Here is a tiny trained network, its code and every weight. The questions are about switching its units off for an input and a class, where a switched-off unit gives its printed mean instead of its output.

import numpy as np


def w(rows, s, z=0):
    codes = np.array(rows[::2]) - 128.0
    scale = np.full(codes.shape[1], s)
    scale[-1] = z or s
    return codes * scale


def norm(h):
    return h / np.sqrt((h * h).mean(-1, keepdims=True) + 1e-5)


def f(y):
    return np.maximum(y, 0)


def log_softmax(a):
    a = a - a.max(-1, keepdims=True)
    return a - np.log(np.exp(a).sum(-1, keepdims=True))


def net(x, mask):
    res = np.array(x, float).reshape(1, 2) / 4 @ E
    u = 0
    for l in range(3):
        y = f(norm(res) @ A[l][:, :-1].T + A[l][:, -1])
        res = res + np.where(mask[u : u + 6], y, B[l][:, -1]) @ B[l][:, :-1]
        u += 6
    return log_softmax(norm(res)[-1] @ U[:, :-1].T + U[:, -1])


A, B = {}, {}
E = w([
[131,131,253,101,97,159,187,154,99],'x0',
[113,143,75,111,221,255,182,86,147],'x1',
],0.0081)
A[0] = w([
[150,146,172,115,128,143,144,131,143,112],'0.n1',
[123,113,149,125,149,173,152,128,129,58],'0.n2',
[129,110,123,124,134,50,106,122,123,4],'0.n3',
[129,113,121,148,114,98,127,133,141,86],'0.n4',
[115,140,196,136,133,152,168,119,131,85],'0.n5',
[129,116,165,131,130,252,189,126,127,72],'0.n6',
],0.014,0.0032)
B[0] = w([
[144,58,72,111,172,175,102,94,115,173],'0.n1',
[82,165,103,77,163,162,140,130,138,176],'0.n2',
[120,164,127,142,115,95,85,142,165,183],'0.n3',
[125,164,125,125,98,141,153,131,157,159],'0.n4',
[112,35,87,162,124,86,158,146,121,198],'0.n5',
[127,250,178,106,115,144,142,144,182,250],'0.n6',
],0.016,0.013)
A[1] = w([
[137,150,127,161,125,72,150,115,83,117],'1.n1',
[128,225,179,95,148,204,134,110,115,104],'1.n2',
[135,5,174,117,113,148,172,133,60,111],'1.n3',
[138,187,162,85,107,115,140,146,136,97],'1.n4',
[147,170,156,127,101,122,89,118,98,5],'1.n5',
[142,81,121,133,127,124,136,122,74,89],'1.n6',
],0.017,0.0023)
B[1] = w([
[103,150,104,113,157,184,148,105,149,144],'1.n1',
[68,163,165,91,120,171,223,181,207,251],'1.n2',
[143,2,162,85,57,114,101,169,111,183],'1.n3',
[129,115,47,127,159,131,88,95,114,210],'1.n4',
[147,182,145,177,124,121,145,137,156,150],'1.n5',
[106,154,135,104,129,182,162,149,141,148],'1.n6',
],0.018,0.016)
A[2] = w([
[116,89,96,96,76,172,145,72,4,48],'2.n1',
[89,173,108,125,158,106,148,172,167,121],'2.n2',
[76,98,159,94,154,56,157,128,112,249],'2.n3',
[85,128,163,110,176,104,91,80,63,108],'2.n4',
[126,253,142,141,74,19,43,110,78,31],'2.n5',
[147,82,107,130,202,209,92,61,1,122],'2.n6',
],0.0098,0.0013)
B[2] = w([
[112,119,162,172,55,177,137,204,180,149],'2.n1',
[136,156,204,153,89,180,149,105,118,254],'2.n2',
[128,172,130,95,170,170,97,131,7,151],'2.n3',
[141,110,159,118,91,131,138,155,142,128],'2.n4',
[160,193,153,187,32,51,35,175,125,236],'2.n5',
[146,24,110,213,168,187,124,57,136,136],'2.n6',
],0.011,0.0099)
U = w([
[124,141,137,108,145,127,125,125,32,44],'0',
[123,110,145,120,137,68,162,109,90,18],'1',
[125,2,165,87,59,115,134,175,83,159],'2',
[73,183,144,103,127,177,205,147,180,193],'3',
[136,194,125,195,59,75,69,133,139,177],'4',
[128,81,89,195,148,169,125,66,128,139],'5',
[143,107,134,103,148,55,162,113,87,2],'6',
],0.014,0.0042)

Each question gives the input, the list of numbers given to net, and the class t.
The units are the neurons (one row each of A and B). Each row of codes is followed by its name. A weight is (code - 128) times the scale printed after its matrix; where a second scale follows, it is the last column's (A, B and U).
mask holds one flag per neuron, layer by layer. A switched-off neuron (its flag False) gives its mean, the last column of its row in B, instead of its output. The means were averaged over made-up inputs and are rounded, as every weight is.
A unit's drop is (log p(t) with every unit on - log p(t) with that unit switched off) / (log p(t) with every unit on - log p(t) with every unit switched off).
The circuit of an input: a set's keep is (log p(t) with only the set's units on - log p(t) with every unit switched off) / (log p(t) with every unit on - log p(t) with every unit switched off). Starting from the 12 units with the biggest drops (on a tie, the unit counted first), units are removed one at a time, each time the one whose removal leaves the highest keep (on an exact tie, the one counted first), for as long as the keep stays at least 0.8.
units of the circuit, in order: the units of the circuit, biggest drop first
unit that matters most: the unit with the biggest drop
k most important neurons: the k neurons with the biggest drops, biggest first
k most important neurons of layer l: the k neurons of layer l with the biggest drops, biggest first
drop when u is switched off: that unit's drop, to one decimal
input [-8,-8], class 4: units of the circuit, in order	[1.n2]
input [-3,0], class 4: 2 most important neurons	[1.n2; 0.n6]
input [-1,0], class 4: 3 most important neurons	[0.n2; 0.n6; 1.n2]
input [6,-1], class 2: 2 most important neurons of layer 0	[0.n5; 0.n1]
input [-5,2], class 5: 4 most important neurons	[0.n6; 1.n2; 0.n3; 0.n2]
input [-2,1], class 5: 3 most important neurons of layer 1	[1.n2; 1.n3; 1.n5]
input [-6,2], class 5: 4 most important neurons	[0.n6; 1.n2; 0.n3; 1.n3]
input [-7,5], class 5: 3 most important neurons	[0.n6; 1.n2; 0.n2]
input [-8,0], class 4: 3 most important neurons	[1.n2; 0.n6; 0.n5]
input [2,-3], class 2: 3 most important neurons	[0.n6; 0.n2; 1.n2]
input [-8,2], class 5: 3 most important neurons	[0.n6; 1.n2; 0.n3]
input [-3,-2], class 4: drop when 1.n2 is switched off	0.6
input [-8,6], class 5: drop when 0.n6 is switched off	1.2
input [5,-6], class 2: drop when 0.n6 is switched off	2.4
input [7,-8], class 2: unit that matters most	0.n6
input [-8,-5], class 4: drop when 1.n2 is switched off	0.5
